Below are the code and all the weights of a small trained network. Each question names an input and a target symbol and asks about switching units off, where a switched-off unit gives its printed mean instead of its output.

import numpy as np


def w(rows, s, z=0):
    codes = np.array(rows[::2]) - 128.0
    scale = np.full(codes.shape[1], s)
    scale[-1] = z or s
    return codes * scale


def norm(h):
    return h / np.sqrt((h * h).mean(-1, keepdims=True) + 1e-5)


def f(y):
    return np.maximum(y, 0)


def softmax(a):
    e = np.exp(a - a.max(-1, keepdims=True))
    return e / e.sum(-1, keepdims=True)


def log_softmax(a):
    a = a - a.max(-1, keepdims=True)
    return a - np.log(np.exp(a).sum(-1, keepdims=True))


def net(x, mask):
    ids = ['αβγδηθλμξπστφψω'.index(c) for c in x.split()]
    T = len(ids)
    res = E[ids] + P[:T]
    r = norm(res)
    for j in range(2):
        rows = slice(3 * j, 3 * j + 3)
        q, k, v = (r @ M[0][rows].T for M in (Q, K, V))
        z = softmax(np.where(np.tri(T) > 0, q @ k.T / 3**0.5, -1e9)) @ v
        o = O[0][rows]
        res = res + np.where(mask[j], z, o[:, -1]) @ o[:, :-1]
    y = f(norm(res) @ A[0][:, :-1].T + A[0][:, -1])
    res = res + np.where(mask[2:6], y, B[0][:, -1]) @ B[0][:, :-1]
    return log_softmax(norm(res)[-1] @ U[:, :-1].T + U[:, -1])


Q, K, V, O, A, B = {}, {}, {}, {}, {}, {}
E = w([
[188,120,155,140],'α',
[178,130,125,188],'β',
[149,194,127,221],'γ',
[110,199,154,192],'δ',
[119,49,147,167],'η',
[47,163,189,147],'θ',
[210,142,79,176],'λ',
[139,155,126,214],'μ',
[189,123,150,150],'ξ',
[203,156,148,163],'π',
[160,161,133,192],'σ',
[167,122,148,161],'τ',
[183,132,168,132],'φ',
[188,123,145,158],'ψ',
[96,64,2,231],'ω',
],0.015)
P = w([
[250,254,109,84],'0',
[171,148,186,182],'1',
[134,151,194,201],'2',
[125,145,213,205],'3',
[145,140,187,201],'4',
[152,152,175,178],'5',
[148,155,172,174],'6',
[112,187,152,170],'7',
[164,154,137,164],'8',
[171,175,89,120],'9',
],0.0099)
Q[0] = w([
[100,48,98,4],'head 1',
[81,63,132,125],'head 1',
[148,135,103,191],'head 1',
[105,146,162,23],'head 2',
[175,140,102,111],'head 2',
[76,84,195,75],'head 2',
],0.015)
K[0] = w([
[168,146,247,178],'head 1',
[119,92,207,108],'head 1',
[123,118,56,137],'head 1',
[151,110,183,226],'head 2',
[84,144,152,128],'head 2',
[176,161,124,200],'head 2',
],0.016)
V[0] = w([
[103,62,50,201],'head 1',
[43,73,141,137],'head 1',
[136,2,123,74],'head 1',
[131,140,130,170],'head 2',
[53,102,66,114],'head 2',
[137,203,117,57],'head 2',
],0.02)
O[0] = w([
[67,90,175,61,144],'head 1',
[86,98,56,20,40],'head 1',
[157,98,153,2,31],'head 1',
[137,131,73,143,167],'head 2',
[72,140,178,155,8],'head 2',
[197,182,188,109,154],'head 2',
],0.017,0.018)
A[0] = w([
[230,50,126,71,9],'neuron 1',
[218,98,114,209,235],'neuron 2',
[98,51,119,2,93],'neuron 3',
[94,23,251,147,216],'neuron 4',
],0.011,0.0015)
B[0] = w([
[3,179,67,126,156],'neuron 1',
[68,136,196,136,252],'neuron 2',
[243,124,139,189,183],'neuron 3',
[53,196,176,180,157],'neuron 4',
],0.016,0.013)
U = w([
[33,182,131,187,209],'α',
[154,137,114,91,36],'β',
[211,143,159,228,219],'γ',
[149,80,118,116,38],'δ',
[97,13,114,134,59],'η',
[147,183,167,51,167],'θ',
[183,120,2,92,234],'λ',
[158,127,125,93,49],'μ',
[121,73,130,122,53],'ξ',
[147,112,125,110,2],'π',
[159,114,123,103,16],'σ',
[151,146,114,90,42],'τ',
[76,169,17,117,252],'φ',
[159,136,120,94,28],'ψ',
[145,126,118,102,15],'ω',
],0.0096,0.0029)

Each question gives the input, a string of symbols that net reads in full, and the target symbol t.
The units are the heads (3 rows each of Q, K, V and O) and the neurons (one row each of A and B). Each row of codes is followed by its name. A weight is (code - 128) times the scale printed after its matrix; where a second scale follows, it is the last column's (O, A, B and U).
mask holds one flag per unit, heads first, then neurons. A switched-off unit (its flag False) gives its mean, the last column of its rows in O or B, instead of its output. The means were averaged over made-up inputs and are rounded, as every weight is.
A unit's drop is (log p(t) with every unit on - log p(t) with that unit switched off) / (log p(t) with every unit on - log p(t) with every unit switched off).
The circuit of an input: a set's keep is (log p(t) with only the set's units on - log p(t) with every unit switched off) / (log p(t) with every unit on - log p(t) with every unit switched off). Starting from all 6 units, units are removed one at a time, each time the one whose removal leaves the highest keep (on an exact tie, the one counted first), for as long as the keep stays at least 0.8.
units of the circuit, in order: the units of the circuit, biggest drop first
top k neurons: the k neurons with the biggest drops, biggest first
heads that matter: for each layer, one digit per head in row order, 1 if its drop is at least 0.15 and else 0, layers parted by /
drop of u: that unit's drop, to one decimal
input ω τ θ σ ξ θ β θ σ λ, target α: units of the circuit, in order : [head 1; head 2]
input ω γ ω, target α: heads that matter : 10
input π μ η θ η, target α: units of the circuit, in order : [neuron 1; head 1]
input ω η μ δ η η φ η θ γ, target α: heads that matter : 11
input η η μ γ ω β, target η: units of the circuit, in order : [head 1; head 2]
input η θ η β τ η δ ψ η η, target λ: units of the circuit, in order : [head 1; neuron 3; neuron 1]
input η α θ η μ θ ξ γ η, target φ: heads that matter : 10
input η β μ γ τ η η γ γ η, target λ: heads that matter : 10
input η η ω σ η π η, target η: top 2 neurons : [neuron 3; neuron 4]
input η ψ ψ γ μ ω, target η: units of the circuit, in order : [head 1; neuron 3]
input η ω η η, target η: top 2 neurons : [neuron 3; neuron 2]
input ω ψ π η ξ, target α: top 2 neurons : [neuron 4; neuron 3]
input η ξ η θ λ ξ δ η, target φ: top neuron : [neuron 1]
input β η γ φ φ β η, target α: top 3 neurons : [neuron 1; neuron 2; neuron 3]
input η η η γ η α β γ ω, target η: top 3 neurons : [neuron 3; neuron 2; neuron 1]
input θ α θ β ω η η γ, target θ: drop of head 1 : 0.8
input ω τ β θ η ω, target α: drop of neuron 4 : 0.3
input ω η φ θ φ, target α: drop of neuron 4 : 0.2
